[[111 101 108]
 [151 152 153]
 [124 146 127]]
|
[108 152 124]

[[107 120 134 135]
 [130 139 126 148]
 [126 118 110 126]]
|
[135 126 118]

[[122 102 116 122 135]
 [136 102 143 130 141]
 [135 104 147 130 138]
 [122 153 114 125 117]]
|
[135 130 147 153]

[[128 130 153]
 [128 154 126]
 [129 127 130]
 [127 127 131]]
|
[153 154 129]

[[111 124 122 122 126]
 [128 143 128 141 131]
 [154 151 156 143 125]
 [135 132 134 133 128]
 [136 126 131 108 151]]
|
[126 141 156 132 136]

[[157 114 155 124 108]
 [124 134 128 133 127]
 [124 134 126 130 128]
 [126 129 126 131 134]
 [127 133 128 133 128]]
|
[108 133 126 129 127]
---
[[137 135 110]
 [100 114 140]
 [153 113 135]
 [139 116 118]
 [131 117 136]]
|
[[131 117 136]
 [137 135 110]
 [100 114 140]
 [153 113 135]
 [139 116 118]]

[[128 157 154 125 130 131 129 128  99 113 133 137]
 [128 100 104 131 126 125 127 128 155 142 124 120]
 [128 156 153 125 130 131 129 128 100 113 133 137]
 [131 128 123 126 151 106 126 107 126 116 108 126]
 [128 100 104 131 126 126 127 128 155 142 124 120]
 [104 128 130 154 127 127 102 124 129 134 124 145]]
|
[[104 128 130 154 127 127 102 124 129 134 124 145]
 [128 157 154 125 130 131 129 128  99 113 133 137]
 [128 100 104 131 126 125 127 128 155 142 124 120]
 [128 156 153 125 130 131 129 128 100 113 133 137]
 [131 128 123 126 151 106 126 107 126 116 108 126]
 [128 100 104 131 126 126 127 128 155 142 124 120]]

[[107 121 121 144]
 [133 134 132 122]]
|
[[133 134 132 122]
 [107 121 121 144]]

[[125 121 121 125 126 128 138 152 137]
 [124 121 122 125 126 129 140 150 133]
 [137 137 128 122 124 126 124 122 136]
 [125 124 124 132 134 132 128 115 115]
 [122 122 123 124 128 132 142 140 122]
 [125 124 131 138 133 129 121 112 119]
 [137 132 123 121 125 126 123 129 145]
 [135 139 133 124 124 125 124 120 129]
 [123 121 123 124 127 131 143 143 125]]
|
[[123 121 123 124 127 131 143 143 125]
 [125 121 121 125 126 128 138 152 137]
 [124 121 122 125 126 129 140 150 133]
 [137 137 128 122 124 126 124 122 136]
 [125 124 124 132 134 132 128 115 115]
 [122 122 123 124 128 132 142 140 122]
 [125 124 131 138 133 129 121 112 119]
 [137 132 123 121 125 126 123 129 145]
 [135 139 133 124 124 125 124 120 129]]

[[134 130 123 150 133 127 115 127 135 125 127 124 129 126]
 [133 129 128 147 129 125 122 124 133 129 125 130 127 129]
 [132 128 130 142 126 125 126 124 131 130 125 131 127 130]]
|
[[132 128 130 142 126 125 126 124 131 130 125 131 127 130]
 [134 130 123 150 133 127 115 127 135 125 127 124 129 126]
 [133 129 128 147 129 125 122 124 133 129 125 130 127 129]]

[[133 111 135]
 [127 106 133]
 [110 133 138]
 [122 112 135]
 [139 104 136]
 [123 121 135]
 [127 106 132]]
|
[[127 106 132]
 [133 111 135]
 [127 106 133]
 [110 133 138]
 [122 112 135]
 [139 104 136]
 [123 121 135]]
---
[[114 128 132 123 144 128 121]
 [124 150 119 138 122 128 127]
 [110 126 135 125 123 139 133]
 [128 140 130 137 125 132 119]
 [132 138 132 130 125 135 122]
 [135 123 142 131 150 132 132]
 [130 140 128 139 132 132 122]
 [140 122 146 128 156 131 126]
 [110 121 131 117 125 139 132]
 [119 119 132 119 128 134 137]
 [120 124 132 124 123 142 131]
 [131 145 124 136 123 130 130]]
|
[[114 132 144 121]
 [124 119 122 127]
 [110 135 123 133]
 [128 130 125 119]
 [132 132 125 122]
 [135 142 150 132]
 [130 128 132 122]
 [140 146 156 126]
 [110 131 125 132]
 [119 132 128 137]
 [120 132 123 131]
 [131 124 123 130]]

[[129 129 127 126 103 114 130 133]
 [131 123 131 127 155 138 123 120]
 [129 129 154 130 129 117 130 106]
 [129 129 154 129 129 117 130 106]
 [106 151 134 151 130 139 150 130]]
|
[[129 127 103 130]
 [131 131 155 123]
 [129 154 129 130]
 [129 154 129 130]
 [106 134 130 150]]

[[129 124 123 119 129 129 133 113 126 128 126]
 [133 123 132 140 135 144 150 137 133 118 136]
 [134 120 132 135 133 141 151 137 135 115 136]
 [129 125 123 118 128 129 132 113 126 127 126]
 [107 126 121 126 125 138 109 133 130 136 133]
 [138 118 134 122 129 132 153 140 138 107 136]
 [140 115 134 118 128 130 154 139 140 103 135]
 [131 124 138 128 125 120 124 121 133 130 128]]
|
[[129 123 129 133 126 126]
 [133 132 135 150 133 136]
 [134 132 133 151 135 136]
 [129 123 128 132 126 126]
 [107 121 125 109 130 133]
 [138 134 129 153 138 136]
 [140 134 128 154 140 135]
 [131 138 125 124 133 128]]

[[130 110 144 143 117 150 129 141 125 101 102 134 119 131]
 [112 111 146 131 139 122 105 138 111 138 124 141 128 130]]
|
[[130 144 117 129 125 102 119]
 [112 146 139 105 111 124 128]]

[[128 123 121 128 114 124 118 139 112 143 125 116 136 133 118]
 [123 117 125 134 117 129 121 119 130 111 121 125 148 121 121]
 [141 125 126 141 141 124 126 125 127 148 132 131 146 130 130]
 [117 135 130 116 112 130 129 134 124 116 135 125 111 132 128]
 [131 129 122 115 143 122 132 137 115 157 121 117 106 125 127]
 [119 134 135 129 131 135 136 128 134 118 127 123 130 129 133]]
|
[[128 121 114 118 112 125 136 118]
 [123 125 117 121 130 121 148 121]
 [141 126 141 126 127 132 146 130]
 [117 130 112 129 124 135 111 128]
 [131 122 143 132 115 121 106 127]
 [119 135 131 136 134 127 130 133]]

[[114 153 132 125]
 [108 109 127 128]
 [113 135 109 137]]
|
[[114 132]
 [108 127]
 [113 109]]

[[126 128 128 127 128 126 127 104 128 129]
 [127 129 126 126 125 125 129 126 129 128]
 [131 129 128 130 129 129 132 130 127 130]
 [127 127 128 128 129 128 129 130 128 129]
 [131 128 125 127 130 128 131 129 126 129]
 [130 130 126 129 127 129 128 129 127 127]
 [128 128 128 129 129 129 127 130 127 127]]
|
[[126 128 128 127 128]
 [127 126 125 129 129]
 [131 128 129 132 127]
 [127 128 129 129 128]
 [131 125 130 131 126]
 [130 126 127 128 127]
 [128 128 129 127 127]]

[[141 128 129 110 141 121 136 120]
 [127 108 133 112 120 136 127 135]
 [128 127 140 129 141 111 128 127]
 [129 124 127 128 134 112 124 137]
 [125 123 110 129 128 132 105 127]
 [115 126 125 124 125 134 132 129]
 [127 140 131 128 131 134 125 122]
 [129 124 125 127 136 124 125 113]
 [127 139 128 132 112 126 137 137]]
|
[[141 129 141 136]
 [127 133 120 127]
 [128 140 141 128]
 [129 127 134 124]
 [125 110 128 105]
 [115 125 125 132]
 [127 131 131 125]
 [129 125 136 125]
 [127 128 112 137]]

[[128 127 145 122 130]
 [127 135 131 127 127]
 [106 127 135 129 109]
 [108 135 129 132 110]]
|
[[128 145 130]
 [127 131 127]
 [106 135 109]
 [108 129 110]]
